Below are the code and all the weights of a small trained network. Each question names an input and a class and asks about switching units off, where a switched-off unit gives its printed mean instead of its output.

import numpy as np


def w(rows, s, z=0):
    codes = np.array(rows[::2]) - 128.0
    scale = np.full(codes.shape[1], s)
    scale[-1] = z or s
    return codes * scale


def norm(h):
    return h / np.sqrt((h * h).mean(-1, keepdims=True) + 1e-5)


def f(y):
    return y / 2 * (1 + np.tanh(0.7978845608 * (y + 0.044715 * y**3)))


def log_softmax(a):
    a = a - a.max(-1, keepdims=True)
    return a - np.log(np.exp(a).sum(-1, keepdims=True))


def net(x, mask):
    res = np.array(x, float).reshape(1, 8) / 4 @ E
    u = 0
    for l in range(4):
        y = f(norm(res) @ A[l][:, :-1].T + A[l][:, -1])
        res = res + np.where(mask[u : u + 3], y, B[l][:, -1]) @ B[l][:, :-1]
        u += 3
    return log_softmax(norm(res)[-1] @ U[:, :-1].T + U[:, -1])


A, B = {}, {}
E = w([
[100,150,169,151,123,238,84,137,2,199],'x0',
[210,97,217,193,183,93,98,179,66,139],'x1',
[213,151,92,14,105,176,158,154,92,91],'x2',
[61,63,78,132,109,160,66,117,148,217],'x3',
[131,65,138,112,131,164,214,182,56,55],'x4',
[57,205,93,46,64,137,102,193,152,128],'x5',
[129,102,97,47,170,37,77,84,141,93],'x6',
[90,169,50,110,156,114,157,72,29,163],'x7',
],0.0062)
A[0] = w([
[221,105,254,222,154,57,105,79,145,180,63],'0.n1',
[88,95,151,61,103,142,182,152,187,65,32],'0.n2',
[117,15,167,174,132,149,159,49,200,121,2],'0.n3',
],0.0065,0.0026)
B[0] = w([
[156,191,110,168,96,123,78,127,63,115,254],'0.n1',
[194,136,147,93,109,83,110,134,144,159,169],'0.n2',
[134,150,43,110,171,253,161,112,104,144,157],'0.n3',
],0.012,0.0046)
A[1] = w([
[177,161,137,214,219,106,42,117,103,162,156],'1.n1',
[145,194,226,188,28,77,31,107,161,17,252],'1.n2',
[223,161,254,166,94,205,188,169,94,142,33],'1.n3',
],0.0063,0.0024)
B[1] = w([
[42,149,238,96,57,30,157,134,153,61,227],'1.n1',
[127,172,95,28,188,131,199,160,147,245,254],'1.n2',
[173,126,128,154,135,187,52,178,41,130,210],'1.n3',
],0.011,0.0062)
A[2] = w([
[186,158,80,74,182,75,95,139,97,41,3],'2.n1',
[83,111,73,64,55,126,98,27,114,140,90],'2.n2',
[172,147,56,120,42,133,166,183,254,122,247],'2.n3',
],0.008,0.0017)
B[2] = w([
[124,56,76,15,191,101,225,215,255,59,202],'2.n1',
[139,7,176,247,14,251,60,136,59,61,214],'2.n2',
[23,140,158,152,230,125,108,53,201,148,253],'2.n3',
],0.0094,0.0055)
A[3] = w([
[80,99,241,161,167,5,153,92,150,81,212],'3.n1',
[185,225,167,43,220,214,245,236,55,160,163],'3.n2',
[75,3,22,94,172,241,52,56,173,141,253],'3.n3',
],0.0049,0.0024)
B[3] = w([
[217,219,103,63,57,90,74,185,63,157,184],'3.n1',
[109,95,118,205,85,167,85,42,101,99,254],'3.n2',
[88,225,172,186,254,128,166,96,123,38,233],'3.n3',
],0.0098,0.0067)
U = w([
[157,154,178,180,93,159,84,105,9,118,143],'0',
[103,107,86,110,69,125,144,120,143,183,81],'1',
[210,79,63,64,130,102,196,142,97,90,112],'2',
[102,174,169,55,144,32,145,143,210,200,164],'3',
[144,115,101,108,114,176,124,134,154,226,93],'4',
[86,133,123,139,217,181,146,67,196,79,140],'5',
[172,27,33,167,61,79,130,92,204,221,3],'6',
],0.016,0.019)

Each question gives the input, the list of numbers given to net, and the class t.
The units are the neurons (one row each of A and B). Each row of codes is followed by its name. A weight is (code - 128) times the scale printed after its matrix; where a second scale follows, it is the last column's (A, B and U).
mask holds one flag per neuron, layer by layer. A switched-off neuron (its flag False) gives its mean, the last column of its row in B, instead of its output. The means were averaged over made-up inputs and are rounded, as every weight is.
A unit's drop is (log p(t) with every unit on - log p(t) with that unit switched off) / (log p(t) with every unit on - log p(t) with every unit switched off).
The circuit of an input: a set's keep is (log p(t) with only the set's units on - log p(t) with every unit switched off) / (log p(t) with every unit on - log p(t) with every unit switched off). Starting from all 12 units, units are removed one at a time, each time the one whose removal leaves the highest keep (on an exact tie, the one counted first), for as long as the keep stays at least 0.8.
circuit, biggest first: the units of the circuit, biggest drop first
k most important neurons: the k neurons with the biggest drops, biggest first
top k neurons in layer l: the k neurons of layer l with the biggest drops, biggest first
drop of u: that unit's drop, to one decimal
input [6,-8,0,8,-1,-4,5,5], class 0: circuit, biggest first -> (2.n2)
input [2,1,-7,-8,2,5,5,7], class 2: circuit, biggest first -> (2.n3, 2.n1)
input [3,5,5,0,-4,3,6,6], class 2: circuit, biggest first -> (2.n1, 2.n3)
input [-1,2,-3,1,0,5,8,8], class 5: circuit, biggest first -> (2.n1, 2.n2)
input [8,-5,-6,7,-3,7,0,-6], class 5: circuit, biggest first -> (3.n3, 0.n1)
input [5,-6,-2,5,7,-4,-5,-2], class 5: 2 most important neurons -> (0.n1, 3.n3)
input [3,-6,8,-3,2,3,-3,-7], class 5: 4 most important neurons -> (2.n3, 0.n1, 3.n1, 3.n2)
input [2,-6,-4,-6,-6,-6,-4,-5], class 0: 2 most important neurons -> (0.n3, 0.n1)
input [-4,4,4,3,8,7,7,-5], class 3: circuit, biggest first -> (2.n3, 0.n2)
input [-3,-4,-4,2,-8,8,2,1], class 5: circuit, biggest first -> (2.n2, 3.n3)
input [-2,-3,-5,-6,-4,-3,-1,0], class 3: 2 most important neurons -> (1.n1, 1.n3)
input [4,-6,0,-5,1,5,-1,-6], class 3: 2 most important neurons -> (2.n2, 0.n2)
input [6,2,7,1,-4,8,6,-2], class 5: 4 most important neurons -> (1.n3, 1.n1, 0.n1, 3.n3)
input [-1,5,-5,-1,-3,-7,3,4], class 3: circuit, biggest first -> (1.n1)
input [-7,-6,2,-2,-4,3,7,8], class 5: 2 most important neurons -> (2.n2, 1.n1)
input [7,-6,8,1,-6,3,-5,-6], class 5: 3 most important neurons -> (0.n1, 2.n3, 3.n3)
input [4,-3,-7,5,-3,-5,3,-3], class 0: 3 most important neurons -> (0.n3, 0.n1, 1.n1)
input [5,-7,7,5,2,6,-2,1], class 5: top 2 neurons in layer 1 -> (1.n3, 1.n1)
input [-7,4,-3,7,-4,-3,-2,8], class 0: drop of 0.n3 -> 0.1
input [0,-8,8,-7,-2,7,-7,5], class 5: drop of 2.n3 -> 0.6
